Each row has a class, written as a number after it.
[-22.6  -6.3  -3.5  26.6   1.7   7.6 -39.7   6.9  14.8   2.1 -12.7  -5.1
   6.4   2.8   0.5  -2.3 -11.1   6.0  -1.4   5.9  10.9  -2.5   2.3   7.7
  -2.0   1.4  -2.7   4.6  -5.2  15.8 -23.1   3.9  -1.0   6.8  12.8 -18.2
   8.1   9.6] : 0
[  4.9  20.8 -11.1 -36.6  -2.5  -9.4 -30.8  12.0  -2.8  -4.6  10.1 -34.9
  23.5  -8.8 -10.9   9.5 -18.3   4.1  25.3 -10.4   2.1  24.2  -1.3  -3.9
 -17.0 -14.3  -2.8   2.8  -1.1   6.8   4.7   5.8 -15.1   4.6   5.6  39.9
  17.3  -6.2] : 0
[ -5.2   4.9  -6.1   9.4   2.7  -5.9 -36.4   9.3  28.8  -5.4   5.6   8.9
   8.0 -14.3   0.0  -1.1  -1.5   4.0   8.0 -12.7  -0.2   4.0  11.5  13.7
   3.9   3.5 -12.9  -5.4  -0.7   5.8 -11.1   3.5  -0.7  -7.3   5.3  20.5
   2.1   4.5] : 1
[  1.9 -26.1  -2.2  17.2   7.3  -2.9 -25.9   9.7   5.3   8.3   1.9 -27.9
  13.9  -5.7   0.1  -2.8   8.5   7.4  -4.8   8.4  -6.4  17.8  11.1   4.0
  -1.1   0.4 -10.2  -4.0  10.8  11.6 -10.8   2.4  -4.4  20.4  -9.1   5.3
   7.5   6.6] : 1
[ 24.9  34.9  18.8 -19.8  -3.9 -16.8 -68.0   9.3  30.4  11.1  -7.6  -6.5
  29.4 -16.9 -16.7  13.7  11.7  13.0  45.5  17.8 -31.3  13.9  -5.0  -7.3
   4.3  20.1 -29.4   6.4 -17.8  45.8 -34.2   9.8 -11.3   2.5 -10.0  22.7
  10.5  -7.6] : 0
[  3.3 -12.5   6.9  15.6  -0.3   1.9 -50.2  -3.3  13.0   2.0  -9.1   2.3
  12.5  -3.3  -0.3   0.0  -3.0   6.4   8.4  16.6 -11.3   3.8  14.2  -0.2
  14.4   6.0  -3.6  -7.9  -4.0  13.0 -13.8  10.3  -2.7  -4.9 -12.4   3.0
   1.2  -0.7] : 0
[  3.1 -13.6   1.0  -5.7  11.9  -2.7 -42.6   7.9   7.4  12.4   3.6  14.4
   5.8  -4.4   1.2   0.5  15.0   4.4   6.2   8.3 -13.1  14.9   9.4   2.7
   1.2   1.3 -16.6   1.0  -1.1   5.5 -14.9  -2.2  -6.2  11.8  -7.3  21.3
   2.2   2.8] : 1
[ -1.2  -3.8  -9.1  11.8  -5.2   7.1 -20.9  10.0   4.9 -10.9   3.0 -25.7
  11.1   5.7   1.7  -2.2  -3.2  -6.7   3.7  -8.2   9.5   7.1  -2.4   8.4
 -11.5  -9.9   0.8   0.5   9.0  -1.7  -3.3  -4.7  -2.1   9.1   5.6  -1.5
  13.4   0.9] : 1
[ -1.5   5.3   0.9  14.1   5.3  -2.0 -13.5   9.7  11.9 -10.2   5.7 -10.1
   3.0  -0.5  -2.8   1.4  11.4   4.7   9.5   3.6  -6.3  10.7  -3.3  -3.1
  -6.3   1.8  -5.3   1.3  -1.5   3.0  -5.0   0.9   1.7   6.4   0.6  -0.8
   3.9   6.5] : 1
[ -6.7  12.9  -2.6   8.1   8.8  -2.3 -55.7  10.3  14.1   0.0  -3.7  -5.3
  11.4 -10.1  -1.6  -3.4  13.1  -4.7   3.1  -1.6  -4.5   2.7   6.5   5.3
  -6.8   0.1 -10.6   4.1   6.0  10.2 -23.8   3.2  -4.9  -2.2  -1.1  -5.7
  14.1   7.1] : 1
[ -6.4   4.0  -3.6  28.7  -4.7   2.1 -27.7   6.6  32.4  -7.0  -4.0  -0.4
  10.2   9.9   2.4   0.2   0.1  -0.1  -2.8  -8.0   7.0  -1.1  -1.0  11.9
  -5.5 -10.8 -10.2   4.0   1.8   9.2 -10.4   2.5   2.2   1.3  13.3 -10.5
   9.8  11.7] : 1
[  4.7  23.2   0.8 -24.7   2.4 -12.3 -24.2   7.3   2.4  34.2  -6.9   7.2
   1.1 -11.1  -8.3   5.5   4.3   4.7  -6.5  13.7   2.4   5.3  -5.3  -8.7
   5.0   1.1  -8.1   7.0 -11.3  15.1 -19.5   4.3  -5.1   7.9   0.1   0.8
  -2.5  -5.2] : 0
